Below is a small trained network, with its code and all its weights. Each question gives an input and a target symbol and asks what happens when units are switched off, that is, made to give their printed mean instead of their output.

import numpy as np


def w(rows, s, z=0):
    codes = np.array(rows[::2]) - 128.0
    scale = np.full(codes.shape[1], s)
    scale[-1] = z or s
    return codes * scale


def f(y):
    return np.maximum(y, 0)


def softmax(a):
    e = np.exp(a - a.max(-1, keepdims=True))
    return e / e.sum(-1, keepdims=True)


def log_softmax(a):
    a = a - a.max(-1, keepdims=True)
    return a - np.log(np.exp(a).sum(-1, keepdims=True))


def net(x, mask):
    ids = ['ΔΦΨαβεζηθλμστω'.index(c) for c in x.split()]
    T = len(ids)
    res = E[ids] + P[:T]
    u = 0
    for l in range(2):
        q, k, v = (res @ M[l].T for M in (Q, K, V))
        z = softmax(np.where(np.tri(T) > 0, q @ k.T / 3**0.5, -1e9)) @ v
        res = res + np.where(mask[u], z, O[l][:, -1]) @ O[l][:, :-1]
        u += 1
        y = f(res @ A[l][:, :-1].T + A[l][:, -1])
        res = res + np.where(mask[u : u + 12], y, B[l][:, -1]) @ B[l][:, :-1]
        u += 12
    return log_softmax(res[-1] @ U[:, :-1].T + U[:, -1])


Q, K, V, O, A, B = {}, {}, {}, {}, {}, {}
E = w([
[144,230,150],'Δ',
[137,138,110],'Φ',
[111,247,153],'Ψ',
[159,126,165],'α',
[73,181,45],'β',
[120,159,214],'ε',
[15,123,75],'ζ',
[125,189,186],'η',
[79,188,87],'θ',
[181,188,166],'λ',
[157,134,124],'μ',
[108,189,6],'σ',
[202,63,214],'τ',
[105,126,94],'ω',
],0.014)
P = w([
[253,43,56],'0',
[44,194,7],'1',
[141,203,100],'2',
[124,198,113],'3',
[134,203,124],'4',
[141,211,134],'5',
[181,221,188],'6',
],0.0068)
Q[0] = w([
[158,152,92],'0.h0',
[165,250,95],'0.h0',
[80,81,171],'0.h0',
],0.014)
K[0] = w([
[86,113,10],'0.h0',
[80,30,5],'0.h0',
[215,149,183],'0.h0',
],0.013)
V[0] = w([
[146,47,207],'0.h0',
[77,137,166],'0.h0',
[217,255,223],'0.h0',
],0.0096)
O[0] = w([
[255,138,225,19],'0.h0',
[26,169,59,129],'0.h0',
[219,188,61,2],'0.h0',
],0.0071,0.0094)
A[0] = w([
[162,213,10,124],'0.n0',
[170,111,160,220],'0.n1',
[147,107,164,17],'0.n2',
[141,61,151,164],'0.n3',
[154,83,139,93],'0.n4',
[91,91,105,57],'0.n5',
[93,156,158,35],'0.n6',
[153,94,138,149],'0.n7',
[148,205,209,141],'0.n8',
[92,147,48,215],'0.n9',
[88,244,131,254],'0.n10',
[184,67,119,190],'0.n11',
],0.013,0.0053)
B[0] = w([
[172,96,150,176],'0.n0',
[119,89,91,140],'0.n1',
[139,149,183,130],'0.n2',
[34,152,146,138],'0.n3',
[101,162,146,132],'0.n4',
[202,150,171,183],'0.n5',
[231,161,149,158],'0.n6',
[125,255,99,133],'0.n7',
[92,85,129,150],'0.n8',
[184,144,203,253],'0.n9',
[26,27,167,254],'0.n10',
[123,85,4,139],'0.n11',
],0.0063,0.017)
Q[1] = w([
[166,255,113],'1.h0',
[74,243,107],'1.h0',
[142,16,161],'1.h0',
],0.009)
K[1] = w([
[81,36,186],'1.h0',
[100,63,179],'1.h0',
[251,200,101],'1.h0',
],0.011)
V[1] = w([
[217,167,93],'1.h0',
[178,101,246],'1.h0',
[175,124,63],'1.h0',
],0.011)
O[1] = w([
[102,157,54,5],'1.h0',
[33,86,3,201],'1.h0',
[105,204,94,141],'1.h0',
],0.012,0.0031)
A[1] = w([
[69,153,119,128],'1.n0',
[142,156,160,199],'1.n1',
[93,127,150,189],'1.n2',
[180,148,116,1],'1.n3',
[176,87,95,133],'1.n4',
[152,249,92,90],'1.n5',
[132,35,119,187],'1.n6',
[33,133,158,118],'1.n7',
[191,163,98,187],'1.n8',
[206,48,239,100],'1.n9',
[135,139,157,123],'1.n10',
[101,164,64,159],'1.n11',
],0.013,0.0079)
B[1] = w([
[219,82,161,174],'1.n0',
[192,53,88,144],'1.n1',
[128,130,165,198],'1.n2',
[34,149,197,130],'1.n3',
[72,153,159,133],'1.n4',
[40,153,232,165],'1.n5',
[2,145,240,215],'1.n6',
[217,137,71,244],'1.n7',
[174,71,151,140],'1.n8',
[239,132,9,253],'1.n9',
[171,122,110,142],'1.n10',
[176,113,56,174],'1.n11',
],0.005,0.027)
U = w([
[195,113,24,35],'Δ',
[150,163,184,101],'Φ',
[160,135,128,75],'Ψ',
[182,60,152,147],'α',
[254,138,107,25],'β',
[160,122,97,128],'ε',
[189,143,100,254],'ζ',
[39,79,84,33],'η',
[214,167,167,120],'θ',
[159,180,227,102],'λ',
[54,131,197,151],'μ',
[164,139,121,192],'σ',
[57,127,188,110],'τ',
[102,210,130,182],'ω',
],0.01,0.005)

Each question gives the input, a string of symbols that net reads in full, and the target symbol t.
The units are the heads (3 rows each of Q, K, V and O) and the neurons (one row each of A and B). Each row of codes is followed by its name. A weight is (code - 128) times the scale printed after its matrix; where a second scale follows, it is the last column's (O, A, B and U).
mask holds one flag per unit, layer by layer, with each layer's heads first. A switched-off unit (its flag False) gives its mean, the last column of its rows in O or B, instead of its output. The means were averaged over made-up inputs and are rounded, as every weight is.
A unit's drop is (log p(t) with every unit on - log p(t) with that unit switched off) / (log p(t) with every unit on - log p(t) with every unit switched off).
The circuit of an input: a set's keep is (log p(t) with only the set's units on - log p(t) with every unit switched off) / (log p(t) with every unit on - log p(t) with every unit switched off). Starting from the 12 units with the biggest drops (on a tie, the unit counted first), units are removed one at a time, each time the one whose removal leaves the highest keep (on an exact tie, the one counted first), for as long as the keep stays at least 0.8.
units of the circuit, in order: the units of the circuit, biggest drop first
unit that matters most: the unit with the biggest drop
k most important neurons: the k neurons with the biggest drops, biggest first
k most important neurons of layer l: the k neurons of layer l with the biggest drops, biggest first
input λ Δ α λ Ψ Ψ, target ω: 4 most important neurons of layer 0 -> [0.n11 0.n9 0.n10 0.n1]
input Ψ σ θ μ λ λ Ψ, target η: unit that matters most -> 0.n10
input Δ ζ ζ ζ λ η, target Δ: 4 most important neurons -> [0.n0 1.n6 1.n7 1.n11]
input Δ μ ζ, target Δ: units of the circuit, in order -> [1.h0 0.h0 1.n11]
input Δ α Ψ ζ, target Δ: units of the circuit, in order -> [1.h0 0.h0]
input ω ζ Φ Δ ω, target β: 4 most important neurons of layer 0 -> [0.n9 0.n11 0.n10 0.n3]
input Ψ β Ψ Δ ζ ζ ω, target η: units of the circuit, in order -> [0.h0 1.h0]
input Ψ ζ λ, target η: units of the circuit, in order -> [0.h0 1.h0]
input Ψ ε λ Φ σ, target η: 3 most important neurons -> [0.n0 1.n9 0.n10]
input Ψ ζ μ, target η: 2 most important neurons -> [0.n0 1.n9]
input μ ε Δ, target λ: 2 most important neurons -> [0.n10 0.n11]
input λ Δ Φ ζ ζ, target ω: 4 most important neurons -> [0.n11 0.n9 1.n5 0.n10]
input Ψ Ψ Δ, target η: units of the circuit, in order -> [0.h0 1.h0 0.n0 0.n10]
input β ζ λ λ ζ, target μ: 3 most important neurons -> [1.n9 0.n10 0.n6]
input ζ ω λ λ ω λ λ, target α: unit that matters most -> 1.n9
input β Δ ε, target μ: 2 most important neurons -> [0.n9 1.n9]
input μ α Ψ, target λ: 4 most important neurons -> [0.n10 0.n11 0.n9 1.n9]
input Δ ζ μ Φ Ψ β, target Δ: units of the circuit, in order -> [1.h0 0.h0 1.n7 1.n11]
input ζ μ Δ λ ζ μ Ψ, target α: 3 most important neurons of layer 1 -> [1.n9 1.n7 1.n5]
input ω θ Φ ζ ε, target β: 2 most important neurons of layer 1 -> [1.n6 1.n9]
input ω ζ λ Ψ θ, target β: 3 most important neurons -> [0.n9 0.n11 0.n10]
input ζ μ η μ ζ λ σ, target α: unit that matters most -> 1.h0
input λ Δ ζ α, target ω: 2 most important neurons -> [0.n11 1.n5]
input ζ ζ λ ζ σ ω, target α: 3 most important neurons -> [1.n9 1.n6 0.n3]
input Δ ε β ε, target Δ: units of the circuit, in order -> [1.h0 0.h0]
